Below is a small trained network, with its code and all its weights. Each question gives an input and a class and asks what happens when units are switched off, that is, made to give their printed mean instead of their output.

import numpy as np


def w(rows, s, z=0):
    codes = np.array(rows[::2]) - 128.0
    scale = np.full(codes.shape[1], s)
    scale[-1] = z or s
    return codes * scale


def norm(h):
    return h / np.sqrt((h * h).mean(-1, keepdims=True) + 1e-5)


def f(y):
    return y / 2 * (1 + np.tanh(0.7978845608 * (y + 0.044715 * y**3)))


def log_softmax(a):
    a = a - a.max(-1, keepdims=True)
    return a - np.log(np.exp(a).sum(-1, keepdims=True))


def net(x, mask):
    res = np.array(x, float).reshape(1, 2) / 4 @ E
    u = 0
    for l in range(3):
        y = f(norm(res) @ A[l][:, :-1].T + A[l][:, -1])
        res = res + np.where(mask[u : u + 10], y, B[l][:, -1]) @ B[l][:, :-1]
        u += 10
    return log_softmax(norm(res)[-1] @ U[:, :-1].T + U[:, -1])


A, B = {}, {}
E = w([
[221,91,95,81,36,142,11],'x0',
[66,90,127,14,197,143,79],'x1',
],0.012)
A[0] = w([
[93,111,56,130,103,143,144,112],'0.n0',
[127,106,198,131,121,88,114,125],'0.n1',
[84,115,149,129,88,127,125,137],'0.n2',
[125,151,80,117,128,124,137,126],'0.n3',
[103,56,99,185,117,133,135,4],'0.n4',
[181,83,62,254,142,139,160,144],'0.n5',
[67,115,178,168,122,87,232,71],'0.n6',
[187,136,167,135,179,213,128,131],'0.n7',
[84,61,115,58,154,129,131,58],'0.n8',
[150,82,180,125,6,110,57,220],'0.n9',
],0.007,0.0035)
B[0] = w([
[160,138,221,162,195,143,73,124],'0.n0',
[114,130,92,101,94,106,159,127],'0.n1',
[152,182,140,92,157,70,125,131],'0.n2',
[122,123,147,124,118,136,136,127],'0.n3',
[161,100,145,125,175,131,100,108],'0.n4',
[155,101,133,14,215,161,168,208],'0.n5',
[64,189,111,88,99,121,116,227],'0.n6',
[120,138,78,119,117,102,138,129],'0.n7',
[201,186,170,62,166,168,253,176],'0.n8',
[17,235,159,146,147,117,153,253],'0.n9',
],0.0066,0.006)
A[1] = w([
[221,141,112,130,59,128,38,32],'1.n0',
[111,49,98,107,188,100,65,127],'1.n1',
[184,110,124,98,24,137,52,34],'1.n2',
[83,126,134,159,82,109,93,37],'1.n3',
[250,123,119,209,96,120,177,27],'1.n4',
[232,128,127,196,94,118,178,5],'1.n5',
[106,131,122,104,75,67,142,59],'1.n6',
[116,206,143,93,146,134,182,213],'1.n7',
[147,145,121,109,134,78,135,92],'1.n8',
[186,151,137,196,96,127,179,67],'1.n9',
],0.012,0.003)
B[1] = w([
[31,176,133,181,111,42,120,177],'1.n0',
[242,145,117,98,87,116,236,143],'1.n1',
[50,146,135,235,185,89,166,179],'1.n2',
[164,112,121,162,144,155,109,135],'1.n3',
[165,61,139,7,136,167,121,163],'1.n4',
[203,89,112,27,164,96,128,159],'1.n5',
[145,155,144,132,162,151,93,132],'1.n6',
[193,125,99,170,84,138,79,246],'1.n7',
[90,141,107,117,130,163,94,130],'1.n8',
[142,108,191,2,199,142,185,166],'1.n9',
],0.0094,0.014)
A[2] = w([
[53,137,180,246,149,98,191,106],'2.n0',
[206,120,75,225,81,172,25,61],'2.n1',
[113,45,153,12,173,148,125,65],'2.n2',
[165,128,115,223,97,82,119,19],'2.n3',
[44,179,162,214,160,81,199,115],'2.n4',
[75,147,186,85,70,72,34,147],'2.n5',
[52,128,125,254,153,104,211,4],'2.n6',
[59,50,159,152,114,53,68,147],'2.n7',
[139,66,121,136,133,143,172,71],'2.n8',
[52,186,153,143,139,158,172,114],'2.n9',
],0.0098,0.0046)
B[2] = w([
[145,153,39,184,161,146,122,229],'2.n0',
[125,103,244,152,80,152,76,193],'2.n1',
[226,157,156,61,92,94,145,201],'2.n2',
[148,112,149,76,120,129,153,154],'2.n3',
[142,136,84,204,150,140,75,254],'2.n4',
[156,146,113,184,153,148,152,175],'2.n5',
[90,178,31,174,161,78,165,209],'2.n6',
[187,114,47,179,182,155,153,161],'2.n7',
[115,124,116,127,110,121,109,125],'2.n8',
[151,87,136,163,96,81,122,190],'2.n9',
],0.011,0.0096)
U = w([
[121,178,47,227,182,100,143,233],'0',
[199,164,142,1,157,118,174,218],'1',
[144,129,219,177,60,172,62,218],'2',
[52,76,116,98,104,135,145,21],'3',
[50,103,116,97,96,136,136,18],'4',
[76,96,106,102,102,141,127,2],'5',
[68,89,123,110,119,136,131,15],'6',
[54,107,125,103,105,150,152,16],'7',
],0.02,0.0056)

Each question gives the input, the list of numbers given to net, and the class t.
The units are the neurons (one row each of A and B). Each row of codes is followed by its name. A weight is (code - 128) times the scale printed after its matrix; where a second scale follows, it is the last column's (A, B and U).
mask holds one flag per neuron, layer by layer. A switched-off neuron (its flag False) gives its mean, the last column of its row in B, instead of its output. The means were averaged over made-up inputs and are rounded, as every weight is.
A unit's drop is (log p(t) with every unit on - log p(t) with that unit switched off) / (log p(t) with every unit on - log p(t) with every unit switched off).
unit that matters most: the unit with the biggest drop
top k neurons: the k neurons with the biggest drops, biggest first
top k neurons in layer l: the k neurons of layer l with the biggest drops, biggest first
drop of u: that unit's drop, to one decimal
input [2,-3], class 2: unit that matters most => 0.n9
input [3,3], class 2: top 3 neurons => 0.n9; 1.n9; 0.n8
input [3,4], class 1: top 2 neurons in layer 1 => 1.n0; 1.n7
input [3,-3], class 2: top 2 neurons => 0.n9; 0.n5
input [-3,0], class 2: top 3 neurons => 1.n7; 1.n2; 1.n0
input [-3,3], class 2: top 2 neurons in layer 0 => 0.n5; 0.n9
input [-2,-4], class 1: top 2 neurons => 0.n9; 1.n9
input [-4,-5], class 1: top 2 neurons => 0.n9; 1.n2
input [8,7], class 0: top 2 neurons => 1.n2; 0.n5
input [-3,4], class 1: top 2 neurons in layer 1 => 1.n0; 1.n2
input [8,8], class 0: top 4 neurons in layer 1 => 1.n2; 1.n0; 1.n9; 1.n4
input [-1,1], class 2: drop of 1.n0 => 0.0
input [2,-1], class 2: drop of 0.n9 => 1.7
input [7,7], class 0: drop of 1.n9 => 0.7
input [3,-4], class 1: unit that matters most => 0.n6
